Below are the code and all the weights of a small trained network. Each question names an input and a class and asks about switching units off, where a switched-off unit gives its printed mean instead of its output.

import numpy as np


def w(rows, s, z=0):
    codes = np.array(rows[::2]) - 128.0
    scale = np.full(codes.shape[1], s)
    scale[-1] = z or s
    return codes * scale


def norm(h):
    return h / np.sqrt((h * h).mean(-1, keepdims=True) + 1e-5)


def f(y):
    return np.maximum(y, 0)


def log_softmax(a):
    a = a - a.max(-1, keepdims=True)
    return a - np.log(np.exp(a).sum(-1, keepdims=True))


def net(x, mask):
    res = np.array(x, float).reshape(1, 8) / 4 @ E
    u = 0
    for l in range(2):
        y = f(norm(res) @ A[l][:, :-1].T + A[l][:, -1])
        res = res + np.where(mask[u : u + 14], y, B[l][:, -1]) @ B[l][:, :-1]
        u += 14
    return log_softmax(norm(res)[-1] @ U[:, :-1].T + U[:, -1])


A, B = {}, {}
E = w([
[212,212,56,107,85],'x0',
[70,128,149,65,51],'x1',
[88,188,81,177,107],'x2',
[67,68,25,132,75],'x3',
[140,86,190,150,143],'x4',
[206,93,91,168,159],'x5',
[90,105,124,136,255],'x6',
[92,95,208,199,113],'x7',
],0.006)
A[0] = w([
[170,93,176,85,102,48],'L0N0',
[184,162,100,127,97,231],'L0N1',
[107,151,98,157,126,118],'L0N2',
[174,192,112,127,144,80],'L0N3',
[98,135,126,55,134,59],'L0N4',
[67,133,128,11,142,3],'L0N5',
[138,152,159,102,184,142],'L0N6',
[121,111,182,151,71,125],'L0N7',
[93,110,157,194,182,87],'L0N8',
[52,128,182,210,151,48],'L0N9',
[125,87,59,151,108,5],'L0N10',
[73,127,119,59,157,119],'L0N11',
[95,103,143,86,107,164],'L0N12',
[134,65,60,153,109,69],'L0N13',
],0.012,0.0027)
B[0] = w([
[166,70,178,109,65,190],'L0N0',
[113,125,127,220,190,253],'L0N1',
[169,83,128,128,111,160],'L0N2',
[158,163,106,207,145,205],'L0N3',
[113,180,125,104,72,174],'L0N4',
[99,248,119,11,80,203],'L0N5',
[199,63,118,96,117,200],'L0N6',
[123,134,194,151,94,208],'L0N7',
[83,114,163,85,199,212],'L0N8',
[56,145,173,152,240,215],'L0N9',
[79,43,98,71,111,175],'L0N10',
[151,182,118,68,122,195],'L0N11',
[128,209,113,161,122,197],'L0N12',
[89,122,50,127,116,192],'L0N13',
],0.015,0.0056)
A[1] = w([
[167,101,50,103,57,104],'L1N0',
[133,178,196,76,124,164],'L1N1',
[137,115,186,147,75,86],'L1N2',
[160,12,148,152,156,151],'L1N3',
[109,117,131,149,135,41],'L1N4',
[92,142,68,84,155,110],'L1N5',
[158,147,166,130,36,137],'L1N6',
[180,125,172,75,162,186],'L1N7',
[51,93,176,137,111,86],'L1N8',
[116,73,161,207,95,55],'L1N9',
[180,149,115,186,147,1],'L1N10',
[106,43,40,84,96,67],'L1N11',
[195,141,124,137,176,97],'L1N12',
[158,82,194,140,55,83],'L1N13',
],0.011,0.0021)
B[1] = w([
[9,84,122,130,244,203],'L1N0',
[124,126,48,94,39,255],'L1N1',
[158,105,188,179,80,192],'L1N2',
[150,138,102,42,43,250],'L1N3',
[108,132,143,135,117,143],'L1N4',
[217,61,154,110,55,217],'L1N5',
[80,166,215,138,118,226],'L1N6',
[185,7,115,76,158,217],'L1N7',
[151,192,142,221,199,211],'L1N8',
[65,141,167,108,32,209],'L1N9',
[211,183,41,194,159,210],'L1N10',
[37,45,37,163,119,212],'L1N11',
[242,108,98,160,122,211],'L1N12',
[187,101,253,179,68,204],'L1N13',
],0.011,0.0046)
U = w([
[53,128,220,113,230,157],'0',
[113,84,120,174,80,2],'1',
[174,88,216,104,84,69],'2',
[173,81,136,47,167,61],'3',
[49,71,51,99,127,172],'4',
[97,164,253,161,83,84],'5',
[199,184,104,188,161,186],'6',
[97,199,124,23,77,220],'7',
],0.014,0.0035)

Each question gives the input, the list of numbers given to net, and the class t.
The units are the neurons (one row each of A and B). Each row of codes is followed by its name. A weight is (code - 128) times the scale printed after its matrix; where a second scale follows, it is the last column's (A, B and U).
mask holds one flag per neuron, layer by layer. A switched-off neuron (its flag False) gives its mean, the last column of its row in B, instead of its output. The means were averaged over made-up inputs and are rounded, as every weight is.
A unit's drop is (log p(t) with every unit on - log p(t) with that unit switched off) / (log p(t) with every unit on - log p(t) with every unit switched off).
The circuit of an input: a set's keep is (log p(t) with only the set's units on - log p(t) with every unit switched off) / (log p(t) with every unit on - log p(t) with every unit switched off). Starting from the 12 units with the biggest drops (on a tie, the unit counted first), units are removed one at a time, each time the one whose removal leaves the highest keep (on an exact tie, the one counted first), for as long as the keep stays at least 0.8.
units of the circuit, in order: the units of the circuit, biggest drop first
k most important neurons: the k neurons with the biggest drops, biggest first
top k neurons in layer l: the k neurons of layer l with the biggest drops, biggest first
drop when u is switched off: that unit's drop, to one decimal
input [-3,4,8,-8,5,6,-3,8], class 0: units of the circuit, in order => [L0N9]
input [4,-7,0,4,8,1,4,-8], class 4: top 4 neurons in layer 0 => [L0N10, L0N13, L0N9, L0N12]
input [7,6,7,-4,2,-3,5,-5], class 6: 2 most important neurons => [L0N3, L0N1]
input [-8,-2,-8,8,8,-1,-2,-1], class 0: units of the circuit, in order => [L0N8, L1N8]
input [5,8,-6,-3,-2,6,-7,-8], class 6: 2 most important neurons => [L0N1, L0N7]
input [-5,-7,5,-1,-8,3,-3,2], class 0: 2 most important neurons => [L0N9, L0N8]
input [5,2,-5,-3,-2,3,0,1], class 6: 2 most important neurons => [L0N3, L0N1]
input [-3,5,-4,-4,5,-6,-2,-2], class 7: 2 most important neurons => [L0N5, L1N1]
input [1,7,-5,3,-5,1,-5,2], class 5: top 2 neurons in layer 1 => [L1N6, L1N3]
input [3,-3,-2,-5,4,6,7,-2], class 3: top 3 neurons in layer 1 => [L1N7, L1N3, L1N8]
input [8,-3,0,5,5,5,3,-2], class 4: 2 most important neurons => [L0N10, L0N13]
input [-7,1,-7,-2,6,-4,3,-3], class 7: top 4 neurons in layer 0 => [L0N5, L0N1, L0N11, L0N12]
input [-7,-7,-1,-2,4,4,-5,2], class 0: top 2 neurons in layer 0 => [L0N9, L0N8]
input [1,-4,2,5,3,5,6,2], class 4: most important neuron => [L0N13]
input [1,-2,-3,3,8,5,-8,3], class 5: top 2 neurons in layer 0 => [L0N7, L0N6]
input [4,3,-1,-2,-8,4,-8,7], class 5: top 2 neurons in layer 1 => [L1N9, L1N6]
input [6,7,-1,-2,-4,4,6,8], class 6: top 2 neurons in layer 0 => [L0N3, L0N10]
input [3,8,3,-3,-8,5,0,-5], class 6: top 2 neurons in layer 0 => [L0N1, L0N3]
input [4,4,6,-7,3,-2,-6,-3], class 6: drop when L0N3 is switched off => 0.2
input [2,-5,4,-8,4,-3,7,-4], class 3: units of the circuit, in order => [L0N6]
input [3,-7,-6,5,-8,4,7,1], class 4: drop when L1N11 is switched off => 0.1
input [-3,-1,-2,-1,-7,-2,3,-1], class 7: drop when L1N13 is switched off => 0.0
input [1,3,7,-6,0,-2,1,7], class 0: drop when L0N9 is switched off => 0.7
